(in the rows, 100 means zero)
Rows, each with its class
101 98 101 100 107 113 99 96 106 102 101 94 90 97 96 91 97 99 112 102
 104 94 110 103 99 103 94 104 99 100 103 96 103 101 97 103 107 97 95 141
 103 97 98 99 90 100 95 107 107 102 92 101 101 112 96 108 99 100 102 108
 100 89 99 103 -> S
95 99 105 100 101 105 99 100 103 93 97 104 99 97 109 100 95 104 90 103
 102 94 101 109 96 98 98 104 95 100 102 101 101 99 96 104 109 93 92 126
 107 101 101 101 98 100 94 108 111 102 101 101 93 109 95 101 94 101 106
 112 108 91 94 104 -> F
134 97 113 88 122 88 101 103 95 85 99 117 101 114 145 80 116 111 76 88
 110 115 85 106 109 76 96 99 95 108 101 106 98 91 102 115 102 97 107 41
 142 110 64 94 136 84 93 129 118 131 123 91 69 93 149 126 103 98 81 49
 102 116 102 58 -> X
91 116 87 111 81 91 101 106 94 99 95 101 100 94 102 116 96 97 108 102 99
 102 108 89 93 113 101 93 97 96 105 98 107 105 95 95 96 94 109 79 100
 108 101 98 93 109 107 98 98 93 102 106 106 103 83 84 86 99 111 121 101
 76 93 113 -> U
110 98 93 98 117 108 95 102 102 106 98 73 95 84 89 83 105 81 144 97 117
 115 112 98 91 101 120 105 103 112 98 103 114 100 93 104 105 96 117 111
 117 95 84 99 94 96 109 107 96 96 91 101 110 95 103 105 118 97 88 93 104
 112 116 104 -> F
96 101 98 99 105 115 95 97 100 108 99 91 99 94 85 94 100 96 122 102 98
 97 107 101 86 94 102 107 102 98 100 104 103 99 101 96 105 101 96 132 99
 91 101 95 88 101 107 103 96 95 93 99 90 96 96 103 105 95 94 103 102 104
 105 112 -> Q
108 93 93 107 89 79 98 112 97 85 104 121 101 107 142 113 106 111 69 100
 108 118 88 79 107 109 97 82 97 102 104 96 101 97 96 110 90 104 120 39
 129 117 83 109 128 100 101 105 107 112 121 104 85 112 117 96 85 97 102
 103 104 74 86 88 -> Q
98 86 101 101 100 102 105 98 100 102 98 101 102 100 98 100 114 102 98
 103 98 106 98 100 99 100 98 98 97 102 99 104 97 101 98 99 102 101 95
 103 95 100 100 102 98 100 101 98 99 97 99 110 101 102 98 99 102 104 96
 99 100 104 97 103 -> Q
116 104 96 100 106 91 96 102 102 101 95 95 100 98 95 87 107 91 117 94
 106 109 97 95 98 96 117 99 107 103 100 101 108 98 99 105 85 115 115 66
 107 98 90 91 108 99 108 104 91 104 103 97 103 91 110 106 113 95 88 77
 102 107 109 87 -> F
95 100 116 96 122 120 102 88 124 109 105 91 84 115 51 77 101 96 134 102
 94 95 99 97 117 119 105 103 105 102 93 98 95 84 108 110 94 99 90 161 76
 88 118 117 98 94 99 88 96 113 70 94 105 122 99 126 108 103 104 103 104
 99 97 81 -> S
101 93 99 98 97 95 105 103 99 97 102 106 104 102 104 103 97 104 94 99
 100 102 95 100 101 101 105 101 103 100 100 100 100 98 97 98 99 99 98 89
 99 105 82 97 102 95 100 99 101 101 104 99 98 100 106 103 95 99 102 97
 99 98 96 97 -> X
101 101 98 98 97 95 102 104 97 104 96 102 106 102 100 97 102 102 98 100
 97 103 96 97 100 98 101 94 104 102 100 102 99 93 103 100 97 99 94 79 99
 101 103 104 112 102 98 96 95 95 102 98 102 94 106 99 102 103 102 92 97
 102 100 92 -> X
106 101 98 100 103 93 99 101 100 94 100 107 99 101 114 96 99 106 87 103
 106 105 98 98 100 104 96 95 100 114 102 98 101 100 99 105 100 99 104 82
 110 107 93 100 102 99 102 107 101 105 104 99 99 106 101 99 94 98 102
 101 100 89 95 95 -> Q
103 99 102 102 113 108 97 96 100 99 98 97 93 97 113 92 99 103 105 101
 109 94 103 106 100 91 99 104 106 100 100 98 100 99 97 98 110 98 99 119
 115 100 91 96 98 95 102 113 105 101 99 99 96 102 99 105 104 101 102 103
 99 90 100 100 -> F
94 102 94 102 100 102 102 101 96 107 100 88 102 98 95 98 102 97 111 93
 103 105 102 100 96 102 101 103 103 99 98 101 104 98 103 96 99 101 106
 95 101 91 98 100 97 92 105 99 96 95 98 98 104 94 101 108 105 97 94 96
 102 106 106 101 -> Q
